Each row has a class, written as a number after it.
[ -2  -7  -4 -43 -19   3  10  -1  15 -51   9   4 -27 -32  25  40  13   0
 -43 -26  42  35  41  41   9  13  21  80  57  26 -17  26   1  66  18   3
 -44 -70  30 -49  11 -11  13] -> 9
[  7 -17   1  22 -39  12  15 -39  -5 -21  59   4 -71  23  50  50   4  78
 -26  -5  18   8   5  47 -14  -3 -12  36  20  51  16  -9  -1 -49  -4  -4
   1 -30  63  22  20 -50  21] -> 1
[-11 -10  27   1 -10  15  -9 -20 -36 -29  47  43  -8  18  28  41  29  75
  -3 -31  15  14   2   8  -8   5 -16   0   8  48  21 -20   5 -21  10  22
  -4  -6  47  63  12 -69  -8] -> 3
[-18 -19 -43   8 -17  17  58  11  27  11  34  33 -55  26  -4  60  -1  -8
 -17 -27  22  43  -9  64 -25   1   6 -11   2  63  52 -10  43  20   3  -8
 -10  56 -58 -16 -21  38 -59] -> 5
[ 13  12  21 -64  -5  -1  -1 -22 -10 -53   2  25   1 -37  49  51  31 -13
 -13 -19  20  20  43  43 -15 -14   4  48  26 -37 -22  33  19  61  36  11
 -21 -94  25 -26  23  16 -52] -> 2
[-22 -26 -70  26 -33  -3  53  31  46  22   7   1 -33  29 -67  16 -17  -5
 -29  -8 -15  25  29   1  39  -7  17  -6 -12  66  67 -24  40  12   5  -9
  -5  46 -25  53 -10  -5 -25] -> 3
[  -1   13   10  -64   -7   10   -4   -1    7  -54    4   30  -12  -55
   58   14   17  -11  -19  -22   14   37   26   35   -7   -9   22   96
   26    6  -19   18  -13   42   25   34  -34 -114   37  -41   30  -25
  -14] -> 9
[ 12  15  12 -20   9   5 -12 -40 -15 -38  23  48 -42  19  28  23  13  91
 -34 -20   4 -50  17  15 -20 -20 -25  11   5  37   6 -10 -12 -26  16  -1
  -8  21  71  30  32 -39 -17] -> 8
[-19 -19 -11   9  -5  15 -22 -10  -8 -41  39  36 -73  22  33  40   6  76
  -9 -14  11  -9   4  13   8  13   1  34  23  68   6  -6   4 -33  -1   1
  -9 -12  79  21   5 -50  -4] -> 9
[  16   15   -1    7  -22   18   -9  -13  -20  -29   49   67 -101   24
   60   44   -5   71  -29  -13   39   -4   35   39   -7  -27  -18   20
   -4   68   26  -15    7  -20    3    8    2   11   59   42   19   -4
  -18] -> 7
[  2 -13 -26 -35 -21   6 -17 -24 -16 -48  26  24 -13 -45  35  52   7 -22
 -40   4  45  33  59  31  -8  -4   2  63  35   9 -36  25  21  56  26  12
 -36 -63  52 -43 -23 -36  11] -> 9
[  1  -9 -20 -33 -18  -8  42  -8  22 -36  -5  24 -57 -39  41  69  18   4
 -45  -6  37  54  43  92   1 -20  30  74 -17  11 -16  27   9  35  16   0
 -28 -79  43 -28  22 -53   1] -> 6
[  1 -10   1 -48  -4  -5  25 -36 -16 -53  -1  31 -30 -56  76  53  26  13
 -38 -15  51   8  59  69 -29 -35  -2  52  35  14 -47  25  35  48   7  14
 -33 -76  17 -36  26 -25  -8] -> 11
[ 26   1  27 -62 -16   9   8 -43  -6 -43  10   2  24 -72  73  26  10 -17
 -22 -23  18  30  63  71 -29 -37   1  53  28 -15 -37  25   6  22  27  -3
 -26 -97  18 -62   4 -39   1] -> 7
[ -1 -26 -33   6  -9   1  31  -8  26  23  -6  -1 -22  -8  -7  37   2  22
  -6 -24   9  17  16  34   6  14   5 -31  31  26  21 -21  21  -3  -1 -30
 -19  27 -50 -13 -27  50 -14] -> 7
[ -1 -17  23 -16 -30  17 -25 -30 -24 -22  39  18 -23  26  40  68   5  49
 -29  -6  38  29 -15  20 -16  23  -6 -10   6  25  44 -20  10  -4  12   4
  -7  -9  32   6 -21 -59  -5] -> 5
[ -9 -24 -22   6 -12   4  45   4  27 -11   2  22   2  19 -11  16 -10  11
 -27 -34  13 -30  13  26 -14   4  -5 -32   9  85  28   8  34  22  11 -31
   8  46 -19  -6  -2  39 -48] -> 11
[  9 -18   8 -43 -48   6  -3 -38   7 -32  17  51 -19 -48  19  57   3  -2
  -9 -29  29  26  40  76 -14  -5  21  70  20  19 -35  28  14  41  37 -22
 -18 -54  60 -51  -7  -1  10] -> 10
[  9  12  -4 -33  23  14  -5 -29 -14 -54  21  55 -28 -35  22  32  21   8
   2 -25  26  13  34  66 -43 -30  14  80  34 -10 -61  35   1  48  -1   3
 -23 -62  24 -48  18 -16  -3] -> 5
[  5  -2  21 -42 -15  15   4 -11  -1 -64  19  36  -3 -34  46  62  21 -18
 -14 -29  15  36  21  77 -28 -23  22  68  -5 -32  11  35   6  50  26  11
 -29 -68  17 -24  23 -48 -26] -> 0
[ 16  -9  26  16 -36  10  -5 -19  -2 -41  45  30 -36  21  30  46  14  87
 -19 -35  26 -15  11  47   9  21  -5   9  16  41  15   9   6   2  19 -22
  -3 -19  75   7  20  -5   4] -> 1
[ 29   1   1 -32  -7  -2  25 -17  11 -50  25  56  -5 -51  26  40   5   7
   6 -29  17  34  38  68 -26 -48   9  91  20  14 -46  33   3  41   6  22
 -15 -87  61 -25  33 -18  -5] -> 0
[  3 -17  -3  21   7  -2 -24 -17 -33 -39  47  45 -78  16  59  45  16  70
  19 -21  11 -13  -2  49  -8 -23 -20  20  12 -10 -28 -17  15 -28  -6  13
   1 -20  36  29   9 -15 -26] -> 0
[ 35  21   1 -38 -28 -12  19 -25  12 -60 -11  60   4 -67  28  41  26   4
 -29 -35  32   8  69  73  -2 -44   5  76  20  15 -50  47  -2  69  20  15
 -29 -68  31 -11  26 -11  18] -> 3
[  2  -8 -59   7 -38  -6  24  15   8 -15   7  56 -15  18 -48  21 -18  33
 -41 -23  -1  17   7  15  -3  24  -6 -49 -23  70  51 -14  19  24  26   0
   4  82 -51  48 -15  39 -52] -> 3
[ -4  -7  -5 -40 -18  13  19 -21  14 -23  11  26 -69 -31  59  83  27  13
 -10 -19  40  63  31  47 -31   0  42  75  29 -21 -39  18  -5  46  22   2
 -12 -93  45 -44 -14 -30  -6] -> 10
[ -6 -26 -16  -3 -30  38 -16 -39   0 -11  34  44 -32  41  27  44  -1  80
  -4 -22  36  17  -8  31 -14  13  20  19  -4  74  23 -14 -10  -4  28 -14
   6 -35  75  21   3 -46 -16] -> 10
[  15  -22   32  -54  -20   -2  -16   -8   26  -27    3   11  -28  -43
   58   45   26    6  -26  -24   39   18   11   59  -10   -5   14   84
   31   -9   -7   18  -16   40   19   -6  -38 -102   41  -58    6  -24
    0] -> 9
[  3  29  20  11 -25  20  13 -18   2 -26  42  26 -39  18  40  37   6  55
 -30 -41   8  11  21  33  -7  15 -11  -1 -22  42  -3  -9   7 -20  20   8
   9 -22  30  38  18 -42  -7] -> 3
[  5 -21 -52  -8  -8   3  27   2  18   4  -4  34 -12  -9 -34  -1 -36  16
 -23 -23   2  11  36  26  -2   5  -4 -37  -6  69  25 -11  21  -5  16 -33
  -8  40 -26 -16 -16  34 -48] -> 7
[  5  13  -9  -6 -23  11  32   7  29   8   8  37 -31  -8 -15  35  10  26
 -25 -31   6  31   2   7 -20 -11  -2   3  20  74  38   2  11   3   1  -6
 -24  24   7  -2  -4  -9 -35] -> 2
[ -7 -11 -21 -31 -10  14  16  -5   9 -54  20  40 -19 -53  11  43   0 -35
 -28   8  37  32  60  62 -25 -11   6  78 -10  -9 -28  37   9  19  16  15
 -19 -62  22 -17  25 -46  11] -> 0
[-21 -35  -2   4 -21  37 -21 -29  -1 -29  57  35 -47  36  21  25  -8 100
  -8 -12  14  15  -7  18 -10  37  13  19  29  80  34 -20  -1 -47  -3 -16
   2 -18  61  24  20 -45   1] -> 9
[ 30  13  30  -4  -7  38  -1 -22  -5  -5  30  17 -69  35  79  39  23 109
 -23 -14  34  18  15  32  -8 -14  -4  -4  17  51   4  -6 -11 -26 -17  18
 -19 -43  29   8  12 -39  24] -> 7
[  6  -7 -22 -45 -32  -4  17 -36   5 -49   2  47 -22 -28  15  64   6   6
 -33 -16  43  16  65  75   4   6  11  71   0  23 -45  31  28  60  40 -16
 -22 -55  63 -45  11   0  -5] -> 10
[ -4 -13   9 -63 -51   6  36 -42  28 -26   6   6 -31 -37  38  62   0  -2
 -39  -8  34  19  27  71 -33 -17  30  52  32  -4   7  19  -1  36  36  -3
 -24 -63  12 -48 -10  -6  17] -> 10
[-16  -9  25 -28   7  17 -30 -26 -18 -18  13   8 -53  23  47  32  16  61
 -50   1  25 -13  -2  -6 -21  15 -10 -17   6  14   6 -27 -15 -32  28  -1
  -6   1  51  24   4 -50   1] -> 8
[ -4   6 -43 -10   4  12  38  24   0   0  32  36 -52  10  -8  11 -28  38
   5   8 -14  66   3 -31 -13  33   7 -19  19  37  14  -1  10 -18 -20  30
   3  20 -27 -17 -29  12 -30] -> 9
[  5 -19  17   6 -30   8 -27 -26 -12 -22  50  28 -76   4  79  50  21  73
 -11 -28  18 -11  -1  26 -43  12 -10  27  23  17  11 -24  18 -23  -5  -9
  11  -9  12  20  13 -11 -24] -> 11
[-13 -33 -39  19 -14  -3  32  17  29  19  -5  27 -30  61   0  60  -5  42
   7   8  27  68 -20   8  11  18  21 -43  22  69  40 -29   8  19   5   4
   5  33 -31  -6 -47  48 -15] -> 4
[-20 -17 -26   0   0  -8  56  32  27  -6   8  -5 -48   0  13  28   0  31
 -22 -13  38  20   2  31   1   5  19 -17  18  57  40  -5  15  23   5  15
 -13  12 -21 -20 -11  -1 -11] -> 6
[ 46  -4  -9 -38   2 -17  29 -35  10 -53   1  65  35 -46  11  41   1   6
   5 -35  22  22  26  75  -2 -34 -14  86  16  14 -64  36 -11  36  20  -2
 -20 -81  75 -41  21   3  -5] -> 0
[ 29  27  13 -55 -13  -8  -8  -3 -10 -52  -2  40 -30 -83  80  37  35 -14
 -27 -34  42  33  51  46 -32 -59  -2  80  40   1 -45  37   1  71  23  32
 -36 -95  29 -39  17 -30 -42] -> 2
[  9   8  16 -54 -27  -7  -5  -3  -1 -29 -10  33 -21 -55  34  64  25 -27
 -47   2  47  39  37  46 -18 -17  -8  61  15  27 -24  32   6  51  24  23
 -36 -69  47 -36  -3 -33  -6] -> 2
[ 15  20   9 -61   6 -11  -8 -12  -3 -43  -3  36 -31 -61  67  35  11  16
  -7 -16  22   8  50  58 -23 -13   9  51  -9 -21 -18  22   6  48  22  28
 -13 -66  14 -33  40 -16 -42] -> 8
[-39   8 -43 -11  17  16  33  34  23 -24  10  46 -64 -36 -22   5 -27  10
 -13 -18  36  15  28  -9 -15  17  23 -22  -5  25  61  -4  30  -4   1  -4
 -14  50 -47   0  13  -8 -45] -> 5
[ -9 -41 -38   9   5   0  30 -25  21   4   7  31  -3  39  -8  60  -1  32
  -2 -11  33  30  -7  24 -26   9   1 -21  10  56  22 -17   7   0  18 -25
  -1  35 -11   4 -20  25 -28] -> 4
[ 26  16  30  -9  -1  -3 -25 -54 -38 -24  38  39 -70  27  85  48  25  98
 -16 -24  22 -15  -2   9 -20 -21 -34   0  41  17 -35 -31   4 -24 -18  26
  -9 -36  42   7   4 -23  -4] -> 5
[   6   -2    8  -46   -9    2  -10  -28   -4  -33   17   40  -34  -64
   76   35   22  -22    1  -23   12   26   36   69  -17  -38   11   87
   35  -11  -53   18   15   35   13   20  -36 -107   34  -54    8   -4
  -10] -> 9
[  7  11  10  35  -6  -2  -9 -21 -12 -17  27  16 -84  24  71  64  36  89
  -6 -17  17  -6 -13  35   2   0  -4   7  18   9 -15 -12 -12 -28 -14   6
  -8  -8  43   6 -20 -48  29] -> 6
[  1  -5  24  -1  -4  21   4 -19   6 -40  40  22 -35  21  45  28  16  88
 -17 -30  20   8  -5  13  -7  20  17   9   8   8  39 -11  -3 -30  17 -34
   0  -7  59   2  20 -59  -3] -> 6
[  4   5   3 -32   3   6   2  -8   4 -56  12  57 -14 -61   6  25  -2 -19
 -15 -13  34  21  36  62 -34 -18   9  82 -10  -5 -36  36   1  27  13   3
 -19 -50  41 -22  42 -27  10] -> 0
[ -5 -15 -31  21  -8   0  50  25  24  -5  13  31  -9  34 -36  61  20   8
 -46 -29  35  16  -4  41 -14  14   6 -16 -21  51  46   8   0  50  24 -34
  -3  59  10   2 -23  -2 -44] -> 6
[  31    2   10  -37  -38  -20    7  -28   20  -44   -4   42   -4 -100
   45   37   12    5  -26  -31   34    3   73   75  -20  -26    9   65
   20    7  -31   36   12   57   17   -4  -35 -103   42  -73   28  -19
    3] -> 1
[ -7 -14  -3  11   1   4  -6 -23 -18 -36  20  47 -78  20  49  41  22  76
 -12 -12  18   9   8  21   3   3  -7   7  25  52 -39 -14  14 -32   0   2
   4   3  51  28  -2 -26  18] -> 3
[  6  10  -1  -6  -3   6   3 -32 -10 -40  26  19 -81  32  82  26  16  58
 -20  -8  19 -17  -2  37   0 -29 -11  13  41  25 -27 -19  29 -13  -4  17
  -6  -6  13  -1  11  24   6] -> 5
[ -1 -17  26  -4   1  10   3  23   7 -43  39  41 -47  -7  69  34   6  37
  14 -24  31  12 -12  29 -19 -12  -6  33   9  16  28   5 -20 -33   4  12
  10 -21  37  -1   1 -62 -28] -> 0
[ 15   8 -16 -21 -17 -13  -7 -18  -3 -46   6  68 -12 -68  24  58  21   2
   7 -38  16  24  51  77  -8  -6   7  69  -9  -6 -44  23  16  53  28  15
 -15 -63  21  -4  13   0 -19] -> 3
[  9 -15   3 -38 -30   8  -5 -36  20 -33  -7  32  12   4  40  54  20 -21
 -30 -16  42  39  30  58   2 -17  14  78   5  23  16   8  -4  49  42 -10
 -36 -60  14 -16  30  -1  -2] -> 4
[  6   8 -56  -3   8  12  47  21  33 -13  18  24 -37   3 -33  -9 -28  23
  -9 -16  -9  25  38 -22   1  10  14 -10  11  30  -3   7  14   7  14   8
   5  13 -27  -5 -20  23 -16] -> 3
[-18 -23  24  25   9  12 -32 -24  -7 -23  29  17 -31  26  78  64  25  81
  40 -23  19  21 -13  42 -18  19   8 -10   1  24 -21 -22   6 -34  14   0
  13 -44  37   2 -13 -48  -9] -> 4
[ -2 -21  -8 -65 -23   8  -6  -3  19 -47 -10   2 -40 -39  22  23   1 -22
 -67   8  26  15  59  52 -28 -16  31  48  14   2  -8  37  -4  54  32  -7
 -16 -32   5 -30  18 -30  -4] -> 8
[-11 -14 -40  -6  -7   8  16  19  14 -12   5  25 -14  -5  -6   6 -27  30
 -14 -22   8  28   2 -38   2  45  12 -61  28  41  48  -8   9  -1   7 -12
  -7  45 -40 -19 -38  10 -47] -> 9
[ 10   0 -22 -46 -15   7   7 -18   2 -45  -7  46 -16 -57  51  33  21  -3
 -25  -4  22  19  93  72   7 -31   7  61   2  19 -30  17  29  33  19  16
 -34 -86  18 -33  26 -13 -16] -> 7
[ -4 -14   5  22 -29  28 -23 -37 -13   5  32  49 -24  13  18  44  10  66
   1   0  16  15  -2  73 -21   2  -2  10 -20  59  30 -25   8 -36  -8 -21
   0   9  38  37  14 -24  15] -> 7
[  7   5  16  -2 -35   4 -39 -29 -19  -5  30  12 -35  -1  61  43  14  57
  -9 -20  18  16  -2 -19 -19  24 -25   6  24  31  26 -30  -8 -36   2  17
   4 -33  21  43  11 -37 -35] -> 2
[  4 -26   6 -43   2  -8 -26 -50  -5 -47  -8  51  55 -32  -3  47  20   5
   6 -23  14  11  45  65 -29  -9  10  57   1   9 -41  20   6  50  37 -11
 -28 -77  34 -34  25 -14 -15] -> 4
[-15 -23 -36  19 -13   2  53  -4  39   5  -3  30 -15   4 -25  21 -15   6
 -23 -27  30 -10  -1  40  -1   0  14 -39   1  61  49  -2   6   3  14 -43
   0  58 -16   6  -6  34 -19] -> 6
[ -8 -17   9 -54  -2  17  -2 -11  -8 -42  16  27 -24 -54  48  35  17   6
 -23  -5  34  35  28  45 -40  -3  12  74  14 -34 -12  13  -1  18  24   2
 -23 -91  12 -31  12 -50 -11] -> 11
[ 21  -3   8 -43  10 -12   9 -34  16 -60  -2  32  41 -45  25  39  20  19
   5 -23  25  33  54  30 -36   1  15  66  32  -9 -62  30  -3  45  25 -13
  -9 -70  33 -55  22 -10   4] -> 4
[  8  -1  15  15 -18  25  -8 -13  -4 -46  49  59 -59  39  49  63  31  85
 -31 -28  38   1  -1  57 -23   3  14  11 -12  20  31   2  -8   9  24 -28
   5   0  67  15   6 -44 -19] -> 6
[ -5 -23 -52  26  -5  -1  42   9  14  -2  19  35 -46   7 -27  39 -13  43
  -8 -17   6   7  -1  32   1   9   2 -37  -7  59  17   1  27  -1  18 -11
  -5  30  22   0 -21  35 -33] -> 1
[  1 -11  16   8 -32  12 -35 -36 -23 -26  33  18 -61  23  63  54  22  83
 -30 -19  28 -20  18  50 -11   1  -8 -10  26  28  21 -33   8  -7   8  -9
  -7  -5  21  35   5  -1  -3] -> 7
[-13 -10  12 -68   9   7  23 -41   4 -23 -10  21 -11 -44  71  44  26 -27
 -28  -6  26  16  59  78 -27 -43  11  47  18  10 -42  14  16  40  30  19
 -24 -97  29 -46  26 -25 -24] -> 8
[  0   5  39  -7 -27  20  21 -13  -8  -6  57  15 -34  33  51  51  22  58
 -38  -9  18  45 -19   3 -32  -2   3  11  13  48  25 -27 -13 -17  14  25
   3 -30  76   9 -11 -68  16] -> 6
[  0  -4 -39  10  -1  -7  47  14  12  -2   6  35 -11   7 -46  40  -9  47
 -13 -32   5  27 -12  17  -5  35   9 -44 -24  42  49   2   9   9   8 -17
  -9  65 -17   6 -13   6 -41] -> 6
[-20  -6 -38  17 -11  -3  41 -14  -2 -11  -1  37 -14   3 -24  40   2  26
 -23  -3   3  -1  28  11   5  28  -6 -49  17  41  17  -1  29   0   2 -11
 -16  36 -14 -13 -13  25 -13] -> 1
[  7  -3  38 -10 -28  21 -29 -37   5  -1  30  18 -22  11  52  31  14  64
   0 -23  10  -6 -19  15 -10  -9 -15  17  17  44  36 -23  -7 -48  14  -2
  -7 -54  60  27  15 -42 -17] -> 2
[  8   6 -13 -44  -4   6  34 -29   3 -53   5  54 -19 -54  61  55  28 -30
 -17 -16  46  34  61  84  -8 -38  -1  88  24  18 -65  40  19  32   9  20
 -25 -80  28 -36  25 -17  -3] -> 5
[-26   1 -14  11  -6  11  20  20  20   5   1  14 -45 -20  21  41   2  12
  -9 -39   9  17  -6   2 -15   8  16 -54 -22  19  65 -13   6 -13  14  12
 -11  29 -57  33 -28 -45 -44] -> 3
[ -1 -18  11 -59 -39  14  11  16  24 -66  25  29   4 -52  -9  14  -9 -32
 -49 -22  32   3  68  59   2  -9  12  75  29  28  14  54   0  53  37  -8
 -37 -55  31 -50  10 -27  -3] -> 9
[  6 -27 -38   7  -7  16  46  -5  28  -7  23  23 -56  44 -13  42  -5  43
 -34 -30  12  -4  10  28 -12  13  -1   5  12  90  11   9  38  11   3 -27
  -6  40   4  -5   4  37 -30] -> 11
[ 11 -20 -48  23 -32 -16  34   8   8   9  -8  41 -46  36   2  63  -5  24
 -53  -9  38  33 -11  39   0  12 -15 -17  -7 111  18  -9  40  42  -5 -20
  -1  75   1  -8 -30  33 -26] -> 11
[ 10 -14 -31   6 -23 -21  64  -4  15   2   5   1  -1  21  -8  48  -7  24
 -39 -33  21  23   7  23   9  13  -7 -37  12  76  26  -3  12  26  10  -6
  -5  32  -7  -4 -20   9 -31] -> 6
[ 23 -12   6 -43 -33  10  17 -26  -6 -52   6  33 -32 -15  63  44  34  20
 -50  -3  27  34  21  73 -24 -36   7  73  41  -1 -28  28   8  42   9  -5
 -25 -44   6 -30  11  -5  14] -> 11
[  2 -18  -8 -70 -28  10  20 -31  -3 -48   0  37 -14 -31  17  66  16   6
 -42   1  50  55  37  44 -17   9  26  74  14 -13  -6  32   0  49  39 -13
 -31 -49  47 -33   4 -38   7] -> 10
[ -7  -3  39   5  -6  32 -53 -12 -10 -18  28  22 -55  41  63  26  49  76
 -15 -23  20  14 -26  12 -31  23  -6  31  18  62  -6 -19 -10 -27   1  -6
   3 -37  57  20  31 -50 -20] -> 2
